A = [138 150 134 133 109 155 127 114 111]
A[0] => 138
A[2] => 134
A[3] => 133
A[8] => 111

data = [118 118 132 110 111 141 151 113 149 112 140 121]
data[0]	118
data[1]	118
data[8]	149

M =
[[117 141 123 133]
 [107 151 123 135]
 [106 151 127 135]
 [118 139 125 132]
 [117 138 129 132]
 [117 139 129 132]
 [123 132 126 129]
 [117 142 123 133]
 [106 153 121 138]
 [108 149 125 135]
 [108 149 124 134]]
M[0][0] -> 117
M[5][1] -> 139
M[10][2] -> 124
M[3][3] -> 132
M[6][2] -> 126
M[6][0] -> 123
M[2][1] -> 151
M[6] -> [123, 132, 126, 129]
M[10][3] -> 134
M[8] -> [106, 153, 121, 138]
M[8][3] -> 138
M[7][1] -> 142
M[:, 1] -> [141, 151, 151, 139, 138, 139, 132, 142, 153, 149, 149]
M[4][0] -> 117
M[8][0] -> 106
M[6][1] -> 132
M[9] -> [108, 149, 125, 135]

m =
[[143 135 146 115]
 [110 118 116 104]
 [110 118 124 105]
 [157 101 117 153]
 [131 116 134 118]
 [137 109 116 151]
 [104 118 107 118]
 [123 132  99 137]
 [125 135 114 122]
 [102 157 128 145]
 [138 109 100 130]
 [122 136 127 118]
 [147 116 115 109]
 [139 122 116 111]]
Rows and columns are counted from 0.
(0, 0): 143
(12, 0): 147
(12, 2): 115
(7, 1): 132
(2, 2): 124
(9, 1): 157
(13, 2): 116
(10, 0): 138
(5, 1): 109
(13, 1): 122
(4, 1): 116
(1, 2): 116
(0, 2): 146
(3, 3): 153
(9, 3): 145
(0, 3): 115
(10, 2): 100
(8, 0): 125
(9, 0): 102
(8, 2): 114
(8, 3): 122
(7, 0): 123

W =
[[128 153 127 117]
 [126 133 121 120]
 [138 157 120 110]
 [134 150 120 112]
 [117 109 132 141]
 [130 146 126 117]
 [133 120 136 148]
 [117 108 138 147]
 [138 134 122 129]
 [115 132 120 125]
 [144 116 120 151]
 [138 140 129 123]
 [113 134 120 117]
 [141 130 132 143]]
W[-14][-4] = 128
W[-11][-3] = 150
W[-10][-4] = 117
W[10][-1] = 151
W[-3][3] = 123
W[-1][-3] = 130
W[:, -4] = [128, 126, 138, 134, 117, 130, 133, 117, 138, 115, 144, 138, 113, 141]
W[-2] = [113, 134, 120, 117]
W[-9][3] = 117
W[-5][3] = 125
W[:, -1] = [117, 120, 110, 112, 141, 117, 148, 147, 129, 125, 151, 123, 117, 143]
W[2][-1] = 110
W[3][0] = 134
W[-9][-2] = 126
W[:, -3] = [153, 133, 157, 150, 109, 146, 120, 108, 134, 132, 116, 140, 134, 130]
W[2][-3] = 157
W[-3] = [138, 140, 129, 123]
W[4][3] = 141
W[8] = [138, 134, 122, 129]
W[6][-1] = 148

grid = array([107, 139, 142, 126, 118, 115, 148, 106, 127, 111, 118])
grid[-11]: 107
grid[6]: 148
grid[5]: 115
grid[7]: 106
grid[-3]: 127
grid[-8]: 126

B =
array([[125, 128, 119, 127, 130, 128],
       [123, 129, 111, 125, 132, 128],
       [129, 124, 115, 133, 126, 126],
       [127, 123, 110, 136, 127, 125],
       [125, 128, 122, 132, 129, 126],
       [119, 131, 110, 127, 134, 127],
       [120, 132, 123, 138, 131, 125],
       [128, 124, 112, 130, 128, 127],
       [127, 125, 109, 125, 130, 128],
       [123, 129, 118, 131, 131, 126],
       [125, 124, 102, 131, 129, 126],
       [123, 126, 103, 125, 132, 128],
       [132, 122, 114, 128, 126, 128],
       [119, 130, 114, 137, 132, 124],
       [125, 125, 114, 141, 127, 124],
       [119, 130, 109, 136, 132, 124]])
B[0,0]	125
B[:, 2]	[119, 111, 115, 110, 122, 110, 123, 112, 109, 118, 102, 103, 114, 114, 114, 109]
B[9,4]	131
B[4,4]	129
B[2,1]	124
B[5]	[119, 131, 110, 127, 134, 127]
B[0,1]	128
B[8,2]	109
B[4,2]	122
B[:, 5]	[128, 128, 126, 125, 126, 127, 125, 127, 128, 126, 126, 128, 128, 124, 124, 124]
B[10,5]	126
B[3]	[127, 123, 110, 136, 127, 125]
B[11,4]	132
B[0,5]	128
B[3,3]	136
B[4,5]	126
B[1]	[123, 129, 111, 125, 132, 128]
B[:, 1]	[128, 129, 124, 123, 128, 131, 132, 124, 125, 129, 124, 126, 122, 130, 125, 130]
B[6,0]	120
B[0,2]	119
B[9,3]	131
B[0,4]	130
B[7]	[128, 124, 112, 130, 128, 127]
B[5,0]	119
B[13,0]	119
B[1,2]	111
B[14]	[125, 125, 114, 141, 127, 124]
B[2,4]	126
B[3,4]	127
B[15,2]	109
B[9,2]	118
B[6,5]	125
